Below is a small trained network, with its code and all its weights. Each question gives an input and a target symbol and asks what happens when units are switched off, that is, made to give their printed mean instead of their output.

import numpy as np


def w(rows, s, z=0):
    codes = np.array(rows[::2]) - 128.0
    scale = np.full(codes.shape[1], s)
    scale[-1] = z or s
    return codes * scale


def f(y):
    return y / 2 * (1 + np.tanh(0.7978845608 * (y + 0.044715 * y**3)))


def softmax(a):
    e = np.exp(a - a.max(-1, keepdims=True))
    return e / e.sum(-1, keepdims=True)


def log_softmax(a):
    a = a - a.max(-1, keepdims=True)
    return a - np.log(np.exp(a).sum(-1, keepdims=True))


def net(x, mask):
    ids = ['αβγδεζημξπσψ'.index(c) for c in x.split()]
    T = len(ids)
    res = E[ids] + P[:T]
    u = 0
    for l in range(2):
        r = res
        for j in range(3):
            rows = slice(3 * j, 3 * j + 3)
            q, k, v = (r @ M[l][rows].T for M in (Q, K, V))
            z = softmax(np.where(np.tri(T) > 0, q @ k.T / 3**0.5, -1e9)) @ v
            o = O[l][rows]
            res = res + np.where(mask[u + j], z, o[:, -1]) @ o[:, :-1]
        u += 3
        y = f(res @ A[l][:, :-1].T + A[l][:, -1])
        res = res + np.where(mask[u : u + 12], y, B[l][:, -1]) @ B[l][:, :-1]
        u += 12
    return log_softmax(res[-1] @ U[:, :-1].T + U[:, -1])


Q, K, V, O, A, B = {}, {}, {}, {}, {}, {}
E = w([
[98,137,86,61,147,223,154],'α',
[129,67,156,128,203,69,158],'β',
[40,190,125,183,232,86,85],'γ',
[175,186,131,93,83,97,171],'δ',
[189,147,110,218,205,147,67],'ε',
[156,97,208,128,152,91,253],'ζ',
[63,181,171,108,107,77,70],'η',
[164,211,96,107,145,106,60],'μ',
[118,193,186,181,155,131,119],'ξ',
[79,146,165,49,139,54,191],'π',
[152,110,7,182,130,70,122],'σ',
[185,90,145,173,143,124,150],'ψ',
],0.0064)
P = w([
[172,189,27,119,97,135,210],'0',
[164,170,153,154,172,65,77],'1',
[137,172,149,160,182,74,100],'2',
[131,170,160,166,187,69,106],'3',
[129,176,154,168,195,69,97],'4',
[138,166,147,151,205,65,100],'5',
[130,167,146,147,214,71,108],'6',
[127,186,149,147,229,72,99],'7',
[102,201,159,163,224,75,120],'8',
[117,190,147,156,238,69,111],'9',
[145,191,154,148,246,72,86],'10',
[134,207,168,149,255,85,110],'11',
[157,209,167,138,252,85,88],'12',
],0.003)
Q[0] = w([
[136,110,113,169,64,107,151],'L0H0',
[112,70,13,151,47,114,160],'L0H0',
[66,185,119,153,245,103,154],'L0H0',
[135,140,188,177,149,188,141],'L0H1',
[140,187,148,63,140,129,254],'L0H1',
[102,179,145,169,131,65,133],'L0H1',
[129,132,141,119,140,154,67],'L0H2',
[151,116,57,132,156,98,108],'L0H2',
[112,157,16,172,142,207,147],'L0H2',
],0.031)
K[0] = w([
[144,166,111,143,104,31,151],'L0H0',
[123,106,51,181,124,33,174],'L0H0',
[91,67,114,64,156,152,94],'L0H0',
[156,149,130,94,152,95,51],'L0H1',
[96,108,102,95,137,237,71],'L0H1',
[133,74,88,154,178,138,116],'L0H1',
[153,138,101,104,149,103,94],'L0H2',
[110,118,142,109,157,157,89],'L0H2',
[75,111,88,119,130,254,97],'L0H2',
],0.035)
V[0] = w([
[136,121,139,121,98,194,122],'L0H0',
[101,140,108,134,179,9,137],'L0H0',
[126,132,136,116,151,112,120],'L0H0',
[101,108,102,170,156,144,141],'L0H1',
[100,120,126,87,102,132,137],'L0H1',
[128,126,122,126,126,130,129],'L0H1',
[139,138,177,144,139,84,109],'L0H2',
[135,138,165,143,134,104,109],'L0H2',
[116,119,84,115,117,162,146],'L0H2',
],0.015)
O[0] = w([
[54,114,63,168,155,92,175,56],'L0H0',
[254,156,243,68,76,197,51,255],'L0H0',
[153,120,152,119,100,115,129,167],'L0H0',
[111,97,189,120,189,142,97,144],'L0H1',
[65,138,157,103,72,140,150,53],'L0H1',
[129,122,132,119,130,121,123,121],'L0H1',
[65,127,122,153,106,13,164,211],'L0H2',
[95,137,128,147,113,66,152,185],'L0H2',
[176,126,129,110,146,194,103,56],'L0H2',
],0.0063,0.0053)
A[0] = w([
[60,127,69,222,190,147,102,41],'L0N0',
[160,15,102,206,135,116,126,94],'L0N1',
[54,86,83,82,104,80,82,117],'L0N2',
[51,31,255,174,119,83,109,90],'L0N3',
[145,72,110,105,106,137,160,51],'L0N4',
[152,50,126,140,70,99,60,120],'L0N5',
[6,12,171,177,174,98,198,6],'L0N6',
[24,86,136,64,196,94,97,74],'L0N7',
[156,146,159,217,144,84,70,203],'L0N8',
[67,133,129,97,110,70,141,107],'L0N9',
[37,163,34,143,119,92,83,22],'L0N10',
[71,61,151,112,116,141,110,60],'L0N11',
],0.01,0.0023)
B[0] = w([
[181,178,146,137,244,161,155,125],'L0N0',
[144,72,105,42,140,106,116,117],'L0N1',
[150,129,140,200,76,182,72,116],'L0N2',
[138,155,76,99,135,117,109,168],'L0N3',
[146,106,169,142,117,148,102,111],'L0N4',
[133,151,176,106,167,148,115,138],'L0N5',
[173,209,91,27,155,7,123,128],'L0N6',
[241,165,107,146,82,167,108,121],'L0N7',
[106,102,144,101,202,92,74,254],'L0N8',
[134,183,162,145,97,128,120,127],'L0N9',
[197,128,198,246,136,186,78,122],'L0N10',
[98,106,122,157,119,149,128,111],'L0N11',
],0.013,0.0088)
Q[1] = w([
[147,111,144,149,118,160,132],'L1H0',
[146,30,82,136,5,124,123],'L1H0',
[145,155,129,148,186,146,130],'L1H0',
[143,149,120,129,177,111,145],'L1H1',
[123,108,171,128,123,168,118],'L1H1',
[146,26,99,147,12,138,130],'L1H1',
[96,162,114,137,136,181,150],'L1H2',
[107,164,123,157,151,111,87],'L1H2',
[100,109,96,168,79,211,198],'L1H2',
],0.034)
K[1] = w([
[122,113,152,137,146,42,131],'L1H0',
[184,132,160,105,140,6,114],'L1H0',
[110,102,123,157,117,108,102],'L1H0',
[127,137,130,130,135,180,132],'L1H1',
[126,104,180,69,116,109,104],'L1H1',
[164,98,177,102,100,3,81],'L1H1',
[132,147,117,188,154,115,121],'L1H2',
[100,138,93,93,149,198,128],'L1H2',
[197,145,143,130,145,50,72],'L1H2',
],0.033)
V[1] = w([
[107,91,63,209,189,113,178],'L1H0',
[240,69,99,115,116,168,203],'L1H0',
[96,53,226,157,160,54,204],'L1H0',
[146,83,249,146,88,183,204],'L1H1',
[63,198,94,159,64,99,171],'L1H1',
[80,133,178,141,185,161,53],'L1H1',
[142,167,119,146,145,118,148],'L1H2',
[105,87,146,97,118,120,103],'L1H2',
[140,156,132,142,134,117,134],'L1H2',
],0.016)
O[1] = w([
[31,122,120,98,151,92,200,1],'L1H0',
[46,77,88,81,89,129,54,56],'L1H0',
[171,122,41,103,176,26,163,96],'L1H0',
[119,138,9,185,83,79,52,19],'L1H1',
[161,87,189,207,120,57,159,31],'L1H1',
[116,192,92,138,160,173,174,203],'L1H1',
[141,144,133,134,146,106,120,166],'L1H2',
[119,101,105,135,103,160,158,135],'L1H2',
[135,146,122,137,139,118,134,159],'L1H2',
],0.011,0.0044)
A[1] = w([
[85,189,134,135,9,96,186,10],'L1N0',
[147,107,131,155,149,108,92,85],'L1N1',
[86,90,103,217,181,178,130,111],'L1N2',
[110,95,106,175,108,189,198,145],'L1N3',
[171,100,143,197,111,108,124,5],'L1N4',
[162,102,167,165,119,153,144,119],'L1N5',
[49,190,119,166,78,101,136,114],'L1N6',
[69,83,147,107,75,65,135,149],'L1N7',
[122,77,144,147,61,89,86,43],'L1N8',
[148,109,79,156,127,126,100,105],'L1N9',
[169,131,145,135,146,83,184,141],'L1N10',
[151,167,151,172,148,163,124,68],'L1N11',
],0.013,0.0029)
B[1] = w([
[155,234,146,158,148,223,252,131],'L1N0',
[116,153,113,155,68,143,195,196],'L1N1',
[130,156,183,28,123,81,170,135],'L1N2',
[11,127,99,168,15,76,118,132],'L1N3',
[66,132,33,148,64,219,115,171],'L1N4',
[150,73,165,62,63,46,167,223],'L1N5',
[124,76,155,189,51,43,153,149],'L1N6',
[131,3,42,195,186,159,151,161],'L1N7',
[131,191,199,173,158,171,234,179],'L1N8',
[167,206,156,44,90,82,156,186],'L1N9',
[58,167,134,202,144,119,40,247],'L1N10',
[228,44,86,162,162,101,126,251],'L1N11',
],0.012)
U = w([
[39,110,161,106,34,82,136,127],'α',
[155,178,76,49,70,50,86,135],'β',
[232,145,127,156,188,174,124,93],'γ',
[102,104,185,186,130,182,187,121],'δ',
[101,155,178,54,190,156,194,108],'ε',
[151,141,101,129,130,25,241,2],'ζ',
[168,99,107,214,26,110,53,141],'η',
[164,79,244,96,99,59,139,192],'μ',
[77,172,189,201,168,55,97,217],'ξ',
[171,224,203,156,79,159,159,60],'π',
[102,123,185,126,97,251,19,123],'σ',
[87,24,77,109,160,100,116,93],'ψ',
],0.0029,0.0038)

Each question gives the input, a string of symbols that net reads in full, and the target symbol t.
The units are the heads (3 rows each of Q, K, V and O) and the neurons (one row each of A and B). Each row of codes is followed by its name. A weight is (code - 128) times the scale printed after its matrix; where a second scale follows, it is the last column's (O, A, B and U).
mask holds one flag per unit, layer by layer, with each layer's heads first. A switched-off unit (its flag False) gives its mean, the last column of its rows in O or B, instead of its output. The means were averaged over made-up inputs and are rounded, as every weight is.
A unit's drop is (log p(t) with every unit on - log p(t) with that unit switched off) / (log p(t) with every unit on - log p(t) with every unit switched off).
most important unit: the unit with the biggest drop
top k neurons in layer l: the k neurons of layer l with the biggest drops, biggest first
which heads matter: for each layer, one digit per head in row order, 1 if its drop is at least 0.15 and else 0, layers parted by /
drop when u is switched off: that unit's drop, to one decimal
input α ε ξ γ, target γ: which heads matter => 110 / 000
input ε ξ β ξ ξ σ, target ε: most important unit => L1H1
input α β μ ξ ξ ξ γ β δ π η, target η: top 3 neurons in layer 0 => [L0N8, L0N10, L0N6]
input ζ ξ β δ, target ζ: which heads matter => 001 / 110
input ψ σ δ, target ψ: which heads matter => 101 / 100
input γ γ μ η ξ η ξ μ π ε, target γ: which heads matter => 101 / 110
input ξ ε ζ, target ξ: which heads matter => 100 / 100
input ζ σ ξ ξ β σ ξ ξ ε ξ ξ π, target ζ: which heads matter => 001 / 110
input η γ μ σ μ ψ γ, target η: which heads matter => 010 / 110
input ε μ ε β η, target ε: which heads matter => 100 / 110
input η η ψ ζ β μ ξ μ μ μ, target η: which heads matter => 010 / 110
input γ ε ξ γ ξ ε μ ξ μ ζ, target γ: which heads matter => 100 / 110
input β μ μ ψ ξ μ μ η β α, target α: top 3 neurons in layer 0 => [L0N8, L0N0, L0N6]
input β ξ ξ, target β: most important unit => L0N8
input μ β β, target μ: which heads matter => 101 / 110
input γ ξ σ ξ μ ξ, target γ: which heads matter => 100 / 110
input γ ξ η ψ μ μ σ σ ζ ξ, target γ: which heads matter => 101 / 110
input ξ μ μ ε μ ε η ε, target ξ: which heads matter => 100 / 100
input ζ β ξ γ ξ σ ξ μ μ μ β, target ζ: top 2 neurons in layer 0 => [L0N8, L0N3]
input ξ ξ γ, target ξ: most important unit => L0H0
input β ξ μ δ η, target β: top 2 neurons in layer 0 => [L0N8, L0N3]
input ε ξ π π ξ ψ μ μ ξ ξ, target ε: drop when L1H1 is switched off => 1.0
input β ξ ε ε μ ζ ξ, target β: drop when L0H2 is switched off => 0.2
input β γ ξ η σ ζ ξ ξ ξ μ μ β, target β: drop when L0H2 is switched off => 0.2
input δ η β ξ μ η, target δ: drop when L0N4 is switched off => 0.0
input μ β α, target α: top 2 neurons in layer 0 => [L0N0, L0N8]
input β η μ μ ε π, target β: top neuron in layer 1 => [L1N9]
input β ψ ξ δ ε μ, target β: top 2 neurons in layer 0 => [L0N8, L0N3]
